Below are the code and all the weights of a small trained network. Each question names an input and a class and asks about switching units off, where a switched-off unit gives its printed mean instead of its output.

import numpy as np


def w(rows, s, z=0):
    codes = np.array(rows[::2]) - 128.0
    scale = np.full(codes.shape[1], s)
    scale[-1] = z or s
    return codes * scale


def norm(h):
    return h / np.sqrt((h * h).mean(-1, keepdims=True) + 1e-5)


def f(y):
    return np.maximum(y, 0)


def log_softmax(a):
    a = a - a.max(-1, keepdims=True)
    return a - np.log(np.exp(a).sum(-1, keepdims=True))


def net(x, mask):
    res = np.array(x, float).reshape(1, 2) / 4 @ E
    u = 0
    for l in range(4):
        y = f(norm(res) @ A[l][:, :-1].T + A[l][:, -1])
        res = res + np.where(mask[u : u + 9], y, B[l][:, -1]) @ B[l][:, :-1]
        u += 9
    return log_softmax(norm(res)[-1] @ U[:, :-1].T + U[:, -1])


A, B = {}, {}
E = w([
[113,39,254],'x0',
[234,169,177],'x1',
],0.0067)
A[0] = w([
[137,69,133,112],'L0N1',
[250,146,106,22],'L0N2',
[195,120,158,6],'L0N3',
[107,141,96,47],'L0N4',
[95,155,150,30],'L0N5',
[68,91,98,144],'L0N6',
[140,196,154,161],'L0N7',
[84,90,120,4],'L0N8',
[170,82,153,91],'L0N9',
],0.014,0.0032)
B[0] = w([
[163,201,142,190],'L0N1',
[164,140,125,254],'L0N2',
[202,2,80,196],'L0N3',
[203,126,133,164],'L0N4',
[180,79,147,128],'L0N5',
[206,116,125,237],'L0N6',
[169,139,191,208],'L0N7',
[138,77,119,175],'L0N8',
[132,195,157,202],'L0N9',
],0.0077,0.005)
A[1] = w([
[105,109,171,128],'L1N1',
[127,145,84,54],'L1N2',
[197,187,150,187],'L1N3',
[176,97,124,13],'L1N4',
[113,67,89,67],'L1N5',
[55,3,65,83],'L1N6',
[74,72,179,141],'L1N7',
[57,165,126,2],'L1N8',
[106,94,95,67],'L1N9',
],0.013,0.0027)
B[1] = w([
[109,163,104,158],'L1N1',
[143,167,158,150],'L1N2',
[67,75,58,255],'L1N3',
[64,31,131,169],'L1N4',
[157,70,115,153],'L1N5',
[254,72,155,176],'L1N6',
[86,196,112,172],'L1N7',
[142,104,160,128],'L1N8',
[181,116,114,140],'L1N9',
],0.0078,0.0082)
A[2] = w([
[113,86,255,109],'L2N1',
[129,73,51,180],'L2N2',
[188,142,137,6],'L2N3',
[102,89,90,70],'L2N4',
[117,86,167,213],'L2N5',
[116,98,250,159],'L2N6',
[177,170,89,206],'L2N7',
[90,152,77,80],'L2N8',
[86,96,96,64],'L2N9',
],0.011,0.0021)
B[2] = w([
[146,174,45,220],'L2N1',
[22,103,207,254],'L2N2',
[141,3,153,151],'L2N3',
[49,130,140,158],'L2N4',
[59,205,106,199],'L2N5',
[151,220,49,217],'L2N6',
[219,198,99,203],'L2N7',
[74,189,128,159],'L2N8',
[83,126,131,146],'L2N9',
],0.0066,0.0067)
A[3] = w([
[176,50,69,50],'L3N1',
[66,159,134,156],'L3N2',
[89,78,150,76],'L3N3',
[108,255,88,2],'L3N4',
[71,135,171,165],'L3N5',
[181,94,79,98],'L3N6',
[127,82,227,77],'L3N7',
[127,184,136,114],'L3N8',
[61,114,20,36],'L3N9',
],0.011,0.0023)
B[3] = w([
[160,81,153,213],'L3N1',
[152,100,180,175],'L3N2',
[91,186,149,157],'L3N3',
[139,207,66,254],'L3N4',
[60,7,100,152],'L3N5',
[255,101,195,204],'L3N6',
[82,154,142,153],'L3N7',
[138,178,101,169],'L3N8',
[161,146,82,212],'L3N9',
],0.0079,0.0069)
U = w([
[177,249,55,218],'0',
[247,56,177,210],'1',
[16,79,129,218],'2',
[122,164,164,15],'3',
[103,172,149,19],'4',
[118,151,194,1],'5',
],0.018,0.008)

Each question gives the input, the list of numbers given to net, and the class t.
The units are the neurons (one row each of A and B). Each row of codes is followed by its name. A weight is (code - 128) times the scale printed after its matrix; where a second scale follows, it is the last column's (A, B and U).
mask holds one flag per neuron, layer by layer. A switched-off neuron (its flag False) gives its mean, the last column of its row in B, instead of its output. The means were averaged over made-up inputs and are rounded, as every weight is.
A unit's drop is (log p(t) with every unit on - log p(t) with that unit switched off) / (log p(t) with every unit on - log p(t) with every unit switched off).
The circuit of an input: a set's keep is (log p(t) with only the set's units on - log p(t) with every unit switched off) / (log p(t) with every unit on - log p(t) with every unit switched off). Starting from the 12 units with the biggest drops (on a tie, the unit counted first), units are removed one at a time, each time the one whose removal leaves the highest keep (on an exact tie, the one counted first), for as long as the keep stays at least 0.8.
units of the circuit, in order: the units of the circuit, biggest drop first
unit that matters most: the unit with the biggest drop
top k neurons: the k neurons with the biggest drops, biggest first
top k neurons in layer l: the k neurons of layer l with the biggest drops, biggest first
drop when u is switched off: that unit's drop, to one decimal
input [1,-8], class 1: units of the circuit, in order	(L1N6)
input [3,-3], class 2: units of the circuit, in order	(L0N3 L3N5)
input [7,7], class 0: top 3 neurons in layer 2	(L2N6 L2N1 L2N5)
input [-1,4], class 1: top 2 neurons in layer 0	(L0N2 L0N7)
input [3,0], class 2: top 2 neurons	(L1N3 L0N7)
input [8,-7], class 0: top 2 neurons	(L0N3 L1N7)
input [0,-2], class 2: top 2 neurons	(L0N6 L0N3)
input [5,5], class 0: top 3 neurons in layer 0	(L0N6 L0N9 L0N4)
input [-3,3], class 2: top 3 neurons in layer 0	(L0N6 L0N1 L0N9)
input [-1,3], class 2: top 3 neurons in layer 0	(L0N6 L0N1 L0N4)
input [4,-3], class 0: top 2 neurons	(L1N3 L0N2)
input [0,3], class 2: top 4 neurons in layer 2	(L2N2 L2N6 L2N1 L2N7)
input [-3,-1], class 2: top 2 neurons	(L2N2 L0N4)
input [1,5], class 1: unit that matters most	L0N7
input [7,-8], class 1: top 3 neurons in layer 1	(L1N6 L1N3 L1N5)
input [3,-2], class 2: drop when L0N1 is switched off	1.0
input [1,-2], class 2: drop when L0N6 is switched off	1.0
input [4,-6], class 1: drop when L1N6 is switched off	2.3
